Each row has a hidden value; after the row comes its group, the name of the range that the value falls in. Each part has its own.
[   6   62  140  213  -31  116   -5 -138  -38  200   86   19  111  158
  -63  -56   49   48  184   90  -10   62  101  108   60   35   59  -63
    0   60  -50   80  -45 -168    4 -133  157  136   62  -38  -60   46] | [85]
[  27   58  150   10  219 -152  158  122  -54   80  -83   44  132  255
 -154   63  211  184  -48  -13   -4  249   -7  -60   37 -329  218  -22
  118   26  -57   58  -46  138  168  -26   96   43    0  -17  -74   -9] | [72]
[  19  125   31   85  129    2 -156 -114  -81    0   56  101  -39  105
 -143 -121  -35  136   68 -184   16   42  243  -46  146 -165   82  -79
  236   51  -34   86   92  -47  -75 -157   41   60   63  234  -97   88] | [69]
[ -25  -32  -22   22   55  187  -63 -244 -149   10   62   71 -121  -53
  117    2 -166  -17  126  -35  -34   15  165  -53   68   67 -100  -17
   55    0  -82   -6    8 -126 -113 -104   47   62   11   97   43   13] | [76]
[ -50   -4   21  -68  138  183  222 -132 -135   83   10  -10  115  142
  156  102   20   54   90  -33  -19  241    2 -155  -48   62   42  -24
   30 -125  -51  -62  -67   -8   80  150  -15  164 -147  -90   48  -45] | [69]
[-118  -62   -5  -19   40   15   79   -5 -169   70  -16   33   27   80
  -27   71   51   68   30   95  -22   20  -67  -24  134 -143   45   -4
   13    2  -99   22  -46   39   -1  -53    5  -12  115  -20  -29  -36] | [68]
[  24   80   24  222  -84  120   26   83  168  -36  -83  -94   56  -20
   35  -13   -4   94   31  117  116 -111 -202  229   33   43  129  -62
 -168   22    7   42 -155  -29  -24 -143  151   -5  126 -140  -63   28] | [72]
[  67   47  114  219  171 -251   -3  221  175  -99 -162   77  -87   89
  -39   63   47  166 -155   28  -60  188   26   59   -4 -439  106   -7
 -170  181   15   75    1  221   88 -163  133 -189  256  -39    0   41] | [84]
[  25  162  -10  108   28  -67  -90  310   74 -185 -210  111 -129   58
   12  167  -32  265 -153  131   74   10  -61   28  163 -210   80  -69
   79  -36   79  144 -112  116   -6 -109   80 -105   97 -101 -103  -40] | [68]
[  97   80   35   94  103  -97   66  194  138 -179 -110   -6  -73  -97
   60   67  -54  153 -139  155   38  -92  -89  173   89 -105  153  -77
  -44  -16  -18   96 -136  -20   40 -229  203  -90  147  -72  -21  -33] | [78]
[  35  229  159  536 -198 -136    3  215  139  178  -68   83  163  294
 -130  291  154  279   41  468   22    2  -57  350  111 -141   45  -85
 -229  242   53  251 -184 -104  110 -236  470 -222  258 -390 -131   95] | [65]
[ -58  -27  -47  -11   99   75   31  -29  -51  -66  -56  -10  -55  -27
   65  -15  -57   57  -10  -65    9   35  -38  -32   49 -104   36   -3
  -22   -7  -51  -32   -8   78  -40  -34  -49    0   87   42    9    9] | [68]
[  19   81   41 -122  361 -132  -11  -67 -158  -52    3   86  -14  134
 -185 -127   50  165  -50 -340  -16  208  250 -190   89 -368  172  -32
  348   18  -85   21  150  124   38  -53  -53   69  -19  329  -66   72] | [65]
[   2  135   76  144  212 -214  138   34  -62  137   56   65  149  296
 -121   66  139  260  -40   -5  -89  197  120  -23   99 -284  137  -81
   32  127   16   94   36   15  138  -78   67  -62  201  -52  -54  111] | [68]
[ 251  -56   44  187  208  -57   75  175  400 -240 -176  -56 -282 -253
  338    3 -189   45 -208   16  -19    0 -196  118  -98  -60   66  -28
 -404   89  120  -57 -184   97  -10 -300   64 -124  299 -158  145  -12] | [84]
[ -81   42   40  155   35  -46  -61  -43 -145  124   36  179  -23  222
  -30  125    5  138   68   90 -107  152  187  -88  150 -196  -59  -46
   21   94   -8  105   37  -18  -12  -76   46  -52  168  -29  -29   23] | [78]
[  45  -58  115   36   97   10   33  112   63 -147 -266  -23  -80  -72
  -26   63   46    8  -58   21   87  130 -120   99 -105 -280   91  102
  -63   66 -153  -19  -93  230   62  -74  235  -55  -82   17    4  -36] | [69]
[-157   -4   48   55  -77  -47  -94  116 -210   30 -139  140  -17  144
 -198  171  107  112   28  208   26   37    0   38  180 -334    6   43
  120   66 -155  131  -28  124   -5  -72  173 -108   46   12 -118  -48] | [76]
[ -34  179  100  -24  131  123 -172 -220 -177  -82   30   58   52   69
 -233 -219  -27   59  149 -254   63  152  433   -3   38 -152  122  -36
  458  -65 -205   92  198  -72  -14    7  162  219 -269  410 -121   72] | [85]
[-111 -118  -42  -62   57   40  -11   96  -14 -174 -164   -8 -124 -109
   43  -25  -44   -8  -63  -21   27    6 -135  -19   51 -237   67   40
  -69  -36 -109  -38  -16  223  -58  -30  -65  -47  107   84    8  -81] | [84]
[  -9  156   33  180    1  -35  -83   30   -8  -77    9  113  -29   51
  -20   79  -79  158   15  146  -17  -21  191  108  146  -93   37 -106
   76    5  -41  169   -2 -124  -12 -158  226  -63  100   13  -60   12] | [84]
[ -79 -181   92   80  -99  265  -43 -207  -73   49  -81  -62  -29 -112
  -13  -79  -14 -192  206   44   59    5  -70  141  -79  -29  -34  115
 -136   82 -243  -69  -47   32  -81  -85  185   73  -54   80   24  -21] | [72]
[  69   90  130  167  159  110    3 -281  -32  166  145   27   78  165
   -5 -150  -19   48  176 -172  -65  217  286  -36  -29   16   45  -69
   54   73  -18   12   75 -154   15  -75   61  193    8   96    4  118] | [85]
[ -96  -20    9 -334  314  -34    8  -63 -288 -244 -127   51  -62  -60
 -165  -73    1   36  -65 -265   32  185  225 -155   28 -397  139   72
  442 -117 -299  -13  166  203   49   79   48   68 -266  429  -33  -45] | [68]
[  55   28  -89  -86  268  -24   49   34   48 -156   20  -12 -124  -84
  127 -139 -129  139 -125 -203  -13  -47  -20 -112  143  -63  160 -118
   67  -96   70  -23   -8   19  -67 -143 -215   54  212  118    7    0] | [78]
[-110   75   -4  214  -80    9   90   44 -103  247   75   93  126  302
   37  208   78  211   78  266  -69   41  -63  -10  206   -5   -8 -109
 -112   42   89  111 -116 -100   16  -54    0  -39  263 -292  -62   11] | [68]
[  97  127  107   63  149 -194  -33  215   33 -219 -195   71  -91  -44
 -144   98   19  187 -156  111   66    8   66  176   79 -340  152   -7
  166   54 -128  155  -52   73   86 -226  357 -136   -3   78  -83   -3] | [68]
[  26  -39  -36   25  158  -68  133  119   85  -17   12  -12  -57    1
  143  -23  -31  125 -106   22  -50  -51 -176  -43  149  -65  146 -109
 -141  -33   90   -4 -114   25  -20 -174 -159  -10  339  -93   18  -43] | [84]
[ -95  -14   49  247 -284  209 -109   42   34   73  -85  -34   32    0
  -63   -3   28   -6  158  267  120 -185 -209  264  119   37   37  -10
 -148   46  -80   83 -159  -51 -110 -170  181   12  132 -119 -112  -29] | [85]
[  25  -92   50  -85  218   13  136 -147 -141   31   25   -3  -29  -36
   26  -12   -9   -2   22  -47  -38   65   35  -32   23  -93   60   15
   56   21 -147  -41  -32  -24   28 -129   83   48   19   96   50   -6] | [76]
[-211 -139   33 -239   55  134   93 -150 -419  188   36   83  108  189
 -131   40  142  -19  169   10   -7  120    9 -215  161 -128   67   23
  286 -134 -221   -8  -13   36   -1   86  -61  191 -136  132  -68 -132] | [69]
[  85  -34   93   62  108  106   17   -8   91  -29  -92  -36  -67  -38
   60  -92  -20    7   21  -66   45   72  -74   29  -30  -54  103   -2
  -55    6  -28  -32  -91   52  -16 -124   38  107   28   17    3  -16] | [85]
[  24   21  -11   71  -10  151  -76  -53  -32  -45  -22   52 -124  -67
   89   38 -125   50   58   72   49  -94    2   42  120   71  -12  -51
   44  -30  -26   49 -107 -105 -108 -179  102   31   47    4  -22  -28] | [65]
[-119  -93   60   68  -59   -2   37  138  -53  -74 -248  -14  -12  -25
  -83  149   89   12  -22  207   61   45 -181  168  -14 -313   28  122
 -131   99 -207   22  -81  224   48  -39  240 -154   24  -63  -25  -42] | [68]
[-159  113    6 -134  127   39   27  -50 -312   15  -16  118  116  249
 -146   86   86  170   60  -81   12  224  204 -190  123 -220   85  -33
  382 -125 -132   73   85   64   60  161   16  107 -197  148 -104  -25] | [65]
[-108 -113   21  -44 -170  273   25  -16 -130  111    1  -50   35  -43
    1  -53   28  -57  158  233  103 -226 -260  103  203  179  106  -45
   50 -162 -115   32 -213 -132 -111 -139    7  202   41  -55  -96 -155] | [85]
[  94  -11    8   62  255  -86   30  -41   27   30   37   28 -105   32
   39  -89  -39  122  -60 -167  -58   51   19  -76   91 -160   80  -54
  -38  114   61  -22   -7   32  -36 -222 -103  -14  277   63   19   82] | [76]
[ 155    8  -42  -76  309   14   70  -84   50 -124   52  -45 -147 -161
  142 -159 -155   82  -86 -219    6  -76    7  -44   81   31  137  -94
   74  -42   26  -50  -47  -78  -64 -242  -86   79  146  143   42   36] | [76]
[ -91 -244   -3  -72 -149  109  122  182  -74  -34 -197  -75  -86 -208
   52  150   43  -72  -23  405  113 -291 -502  210  148  -17   69   69
 -162  -54 -188   -3 -317   62  -55 -221  155  -73  129 -174  -23 -200] | [76]
[ 134   22   57  -23  281    2 -177    8   82 -112  -64   46 -217  -25
  -46 -306  -71   83  -62 -376   30   97  106 -147   85 -226  160  -46
  187   11   62  -18   61  133 -109 -195 -215  164  119  292  -56   39] | [85]
[  58  -97   10   64  -84   -1  133  352  125  -63 -209  -40 -121 -134
  145  213   17   97 -141  433  100 -264 -518  210  173   15  115  -31
 -223  -43   23   61 -394   29  -17 -299  134 -112  254 -338  -33 -168] | [76]
[   5  154  119   15  143  116   85  -45  -46  -13  -47   -1  140  173
  -24  -23   55  123   66  -91   36  281  165  -40  -60  -66  148  -46
  195 -113  -68   39   19    3  120  125  104  208 -232   40  -52    5] | [85]
[ 196   56   49 -108  369 -131   60  196  102 -301 -212   52 -228 -114
  114   49  -91  169 -251 -126   24  147   20  -83   -5 -252  146  -17
  140  -62    8   12  -74  163   73 -139   61  -19  -33   79   32  -50] | [68]
[  11  -19  -18  119  -37  -40   10  203   84  -53 -109  -34  -75  -80
  -11   33    7  119  -85  201   80 -239 -295  198  188 -100  124  -43
 -127   57   -2   68 -189   28  -63 -292   80 -120  307 -114  -74  -23] | [76]

Part 2:
[ 235  169  121  146  111  172  -34 -192  -21  194  141   20  222 -113
  150 -114  -19  136 -175  350  306 -224  231  306  -62    0   83   50
 -289 -172   62   30 -170 -258  -17  -67 -154  -33  -83  324   93  -77] | J649
[  73 -469   84  176   96  -63   53   45  338   80 -519   68   -5   14
  504  343  504 -492 -140  208 -274   30   61   27   48 -340  415 -120
  115 -176 -178  -61 -102  -52  261   24  141  242  258 -273  -13  426] | J351
[ 330   35  -53 -158  247 -101 -107 -484 -236   42   82  -65  242 -226
  233  140 -185  173   23  338   98 -180  125  139   42    5  -58  263
 -216 -163  -10  145  -65 -219   91  -64 -211 -332   12   26  -41  -47] | J115
[-140 -114  102  113  162  148  137   13  240  133 -318  -22  -39   14
  122  -78  361 -130   85  243    4   72  -39   73 -146 -195   55   78
   65  -11   45   47 -204    7  162 -155   28  265   64 -156  225   38] | J969
[  26 -138   91  132    5  108   86   76  131   12 -124 -135   52  136
  506  111  144  -47 -254  115  -31  -76  -65  276  -27 -104  177  -59
 -203  -62 -175   76   30 -290  100  -37  118   60   53  -78  -25   45] | J351
[ -47  103   53   38  187  378  184 -197  109   82  158 -133  232  101
  690 -320   88  383 -310  149  235  -27 -209  570 -202   47  -48  176
 -464  131  100  236  -86 -635  177 -103  -25    7  -22  152  206 -297] | J173
[ 116 -171  -34    9  182   83  -45 -308  235  -11   79  227   80 -133
  447 -196  -71  170 -218  408  -38    3 -106  136  125 -195 -324  252
 -634  -79  148  172  109 -405  180   34 -171 -267  204  277   43  106] | J689
[-155 -185  -43   -3 -210   31  -19  181  -20 -235   -1 -331    2  188
  523   57  262  -96   -6 -142  -59 -175 -228  -83  125 -153  -65 -235
   96   51 -558  112  295  -17  150 -134   49  -23  -15 -418   87    6] | J173
[ 268  112   66  125  -43  -45 -364 -342  -81   52   27   56  325 -299
  108  229  -25  141 -149  225  -91 -422  277   28  117 -292  121 -109
  -81  -70  -29   18  -95 -267   70  164 -277  -27   26  339   89  -41] | J649
[ 152   72   61   12  133  167  -37 -155  175  191  143   83   49 -121
   26 -228  -67  221 -139  315  188   -6   10  203 -108    4 -117  228
 -334 -126  185  122  -43 -215   73   -1 -112  -27   32  316  143 -119] | J689
[ 252  160   86   86  233  161    9 -101  -12  275  124  106  335 -169
   26   36   65  -38 -104  191  121 -325  364  394  -60  -13  324   -3
 -125 -180   23  -31 -317 -219  -64   16  -59  124 -201  222  125  -39] | J649
[ 128 -101   89  189 -338  -46 -389   16  206   78 -119  -46  162  -81
  141  342  243  -80 -248  -91 -213 -323  133  -96   67 -385  363 -376
  248  -29 -291  -43   87 -143  170  245  -87  285   72  187  128   -2] | J689
[ -58 -188    1  114  -20  137  160  175   48  -42   53 -103   35  164
  448 -199  369 -321   44  136  275 -150   22   21  126  -71  -35 -187
  -41 -163 -456  -24   97  108   48 -313   -6  -34 -112 -293  121  203] | J115
[ -46  -80   18    4 -400 -155 -291  -50 -133 -191 -125 -463  -19  121
  277  295   58  106  -14  -95  -32 -245 -167 -245   63 -239  -29 -233
  270   72 -512  115  298   11  187  -87 -123  -60   38 -235   33 -188] | J173
[ 105 -157   79  172  -93  -30   13  191  -27  -34  -31  -72 -121   40
   83  -49  202 -374   97  339  278 -149  177 -194  180  -75  -59 -169
   -5 -351 -388  -92  115  352  -53 -274  -47 -111  -30 -198  -23  327] | J649
[  69 -186  -38  -52  286  113  253  -15  125   80   96   96   39   95
  350 -173  -23 -117  -61  273  144  -22   -6  314   58   26 -115  204
 -486 -200 -103   84   15 -173    9 -213   31 -220  -78  -70  -30  130] | J600
[ 163  184   94   20  298  363  236   78  132  405  236   22  152  -41
  -45 -364  210  -23  -28  200  475  -17  193  457 -284  264  224  154
  -72 -232   97   17 -303  -52  -36 -157   55  239 -230  117  264 -121] | J600
[ 116  -20  117   47 -279 -106 -180   85  -90  103 -221 -468   41  114
   80  452  208 -110  -40 -148   69 -226   78  -16 -144  -77  490 -272
  555  -85 -465  -10   10  103  121  -57   50  251  -73 -263   31 -168] | J173
[ 156  106    5  -88  293  201  138 -108  -75  -61  192 -130   62 -137
  379 -199  -58  289  -85  335   93  116 -171  287  -87  225 -222  349
 -435 -109  159  269   43 -299   55  -13   87 -172  122  -60   24  -20] | J969
[ -46  -21  -32  -28 -349  -84 -343 -103  -80 -187   40 -313  130   41
  304  249  -21  225  -99 -179 -176 -346 -158 -128  115 -292  -63 -226
   96  157 -429  151  300 -209  169   61 -158  -66   -8  -48   90 -250] | J476
[  33  325  131   55   59  385  -18  -37   60  211  135 -250  199 -140
  124 -260  360  316  -79   40  271  -21  -49  276 -372  132  189   42
  218   68  136  155 -225 -202  166   32    1  423  -31   89  433 -360] | J351
[  67  -45   42  -20  -31  -21   14    1  -29  104  -10 -191  -61  106
  -16   -7  -10  -66   84  175  287 -103   47   11  -40    2  -22   34
   20 -184 -267   32   46  141   13 -269  -70  -93 -122 -120   24  -67] | J600
[  42  -45  109  132  -45   92 -113  -34  172   33 -139  -76   21  -77
  235   43  201   66 -156  184  -67  -35  -54   38  -64 -181   70  -21
  -29  -29    4   91   -1 -169  172   74  -13  163  168   60  128   -4] | J351
[  49 -169 -168 -209  381   39   59 -307   87   -2  116  211  233 -157
  359  -91  -14   30   51  173 -178 -125  -43  187  141 -161 -225  267
 -399  -14   -2  168  -21 -303  146  -26 -127 -237  -14  -42  117   53] | J600
[  86   95   55    9 -115   18  -89  -48  -85   99   96 -225   88   90
   14   70 -126  119  -49   54  219 -262   73  135  -47  -32   47  -48
  -40  -80 -261   59   48  -83  -23 -147 -105  -65 -191   63   34 -234] | J600
[  76  -23   14  -52 -374 -345 -396 -107 -345 -309 -220 -535  -78  -25
   63  577 -172  160  108   17 -239 -234 -126 -399  130 -220  -96 -133
  284    4 -453  158  347  101   94    9  -83 -198  132 -327 -158 -108] | J969
[ 197   62  128   63  -96   -5  -68  -48  -48  244  -60 -267   32   68
  -55  125   52  -32  -25  150  371 -147  177  100 -170   38  276  -51
  208 -212 -225  -17  -83   85   30 -191  -69   84 -125    6   41 -151] | J600
[ -19 -270   74  149 -238  -56 -160  180  221  -94 -207  -81 -196   17
  161   78  286 -223  -37  159  -91  -21  -86 -309  119 -278  -46 -180
  111 -140 -288    8  231  187  164  -16   -1   85  206 -154   63  227] | J173
[ 141 -297  189  362 -436 -135 -383   94  357   73 -379    1    3   31
  245  504  248 -243 -412   48 -283 -250  144 -129  117 -521  456 -448
  142 -119 -305 -117  133 -144  184  244  -27  282  224  227  -46  192] | J476
[ 219  278   48 -148  148   36  -91 -260 -256   17   82 -325   57 -214
  -30   52 -205  444   61  271  116   23  -83  118 -206  197 -124  341
  -60  -68  158  264  -31 -143   54   -1  -38 -108   67  -24   40 -277] | J969
[ 111   28  -66 -169 -438 -323 -480  -50 -321 -217   66 -462  -26  -59
 -181  410 -163  119  200 -158  -92 -355  -44 -478  160 -156 -122 -203
  430  -44 -588  109  400  275   59   -2 -182 -187  -55 -251  -12 -201] | J689
[-119 -306  116  236 -223    0  -74  169  300  -52 -310  -62 -165  132
  304   64  330 -240 -119  160  -77  -41  -94 -170   85 -363   16 -217
   24  -67 -276  -12  150   55  186  -81    1  139  174 -111   72  195] | J173
[  22  -17   66  -64    6   21   94  125  -58   32  -42 -325 -214   97
  -44  -86   59  -28  160  206  304   77  -99  -48 -136  146 -103  132
  103 -198 -198  102   73  273   37 -292   52  -43  -26 -314   45  -62] | J173
[ -72 -239  -32  -99  -99 -239 -247 -154   70 -164 -250  -89 -265 -114
 -112   72   12   -5  256  270 -156   24 -190 -517  129 -328 -429  133
   95  -55 -141  128  230  299  222 -113 -207 -181  234 -213   79   68] | J173
[  34  120  123   57  253  380  233    1  247  392   68  -25  149   60
  156 -297  237   91 -162  134  358   19   44  545 -358  127  264  153
 -105  -61  148   70 -321 -267   92 -133   55  313 -148  151  291 -246] | J476
[ 199    9  -31 -170  208   14   14 -270  -50   63  144  -72    4  -92
  113 -137 -204  221   17  347  226   33  -66  127  -52  113 -256  361
 -328 -172   52  193   56 -118   77 -142 -120 -299   32   36    2  -94] | J689
[ -43  -86   47   89   79  153  221  109   22  118    5 -112   42  182
  239 -191  274 -270   89  175  388 -148  105  154  -12   -9   53  -82
  -12 -173 -338  -40  -81  118    1 -388  -24   11 -218 -225  132   62] | J115
[  97 -107   27  116 -419 -256 -439 -114 -139 -158 -129 -232   71  -44
  116  394   53  -79    9   40  -93 -420  114 -387  250 -400   22 -360
  253  -64 -523  -22  249  105  104  -11 -252 -103   29  -54   -9   35] | J115
[  47 -183  -17  -89  451    4  162  -40  185   96 -239  201    1 -182
  -22  115   67 -176  147  309 -337   84   33  133    1 -134  -11  320
 -206 -141  182   96 -190  -46   51   25  124   41   99 -183   24  225] | J969
[ -13  140   21  -82   -2   59  -93  -90 -109  -30   23 -280  108  -42
  100   99  -33  271   18  -10  -66 -158 -113  108 -105  -47  -28   68
   32   89  -98  189   13 -179   87   -3  -25   35  -48  -96  129 -288] | J351
[ -49 -214  132  205   91   99  -62   45  472  167 -367  234  -73 -167
  -11  -16  432 -219  -38  290 -223   69   41  -87  -53 -380  110    1
   64  -76  170  -21 -180   28  218  101   -4  382  240   82  255  214] | J351
[  29 -103 -136 -256  110  -74   96  122 -162  -63  170 -176  -19   58
  -24   23  -53 -175  294  -14   59 -163  -16  -43  114   86 -159   78
   27 -181 -441   88  163  250  -56 -246   32 -232 -226 -445   -3   23] | J600
[ 226   76   20   -7 -119  -32 -255 -343 -154   31   66 -259  262  -82
  349  190  -15  238 -148   82  133 -266   49   90  -21  -92  118  -54
   35  -22 -211  120   52 -286  161    7 -204  -88    0   99   62 -208] | J600
[ 228  265   85  -38   78  140  -24 -156 -124  245  216 -205  115  -63
 -105 -135 -111  247  -12  225  460 -119  130  248 -221  207   46  165
  -48 -171    6   99 -119  -68  -22 -159 -115  -27 -172  168  121 -297] | J600
[ 199   -7   83   17  247  159  368  199  -42  199  174  -90 -111  164
   46 -273  -52 -205   33  410  579   41  146  325  -85  345  -18  200
 -344 -445 -153    2  -45  162 -180 -410  119 -195 -205 -140 -102  134] | J115
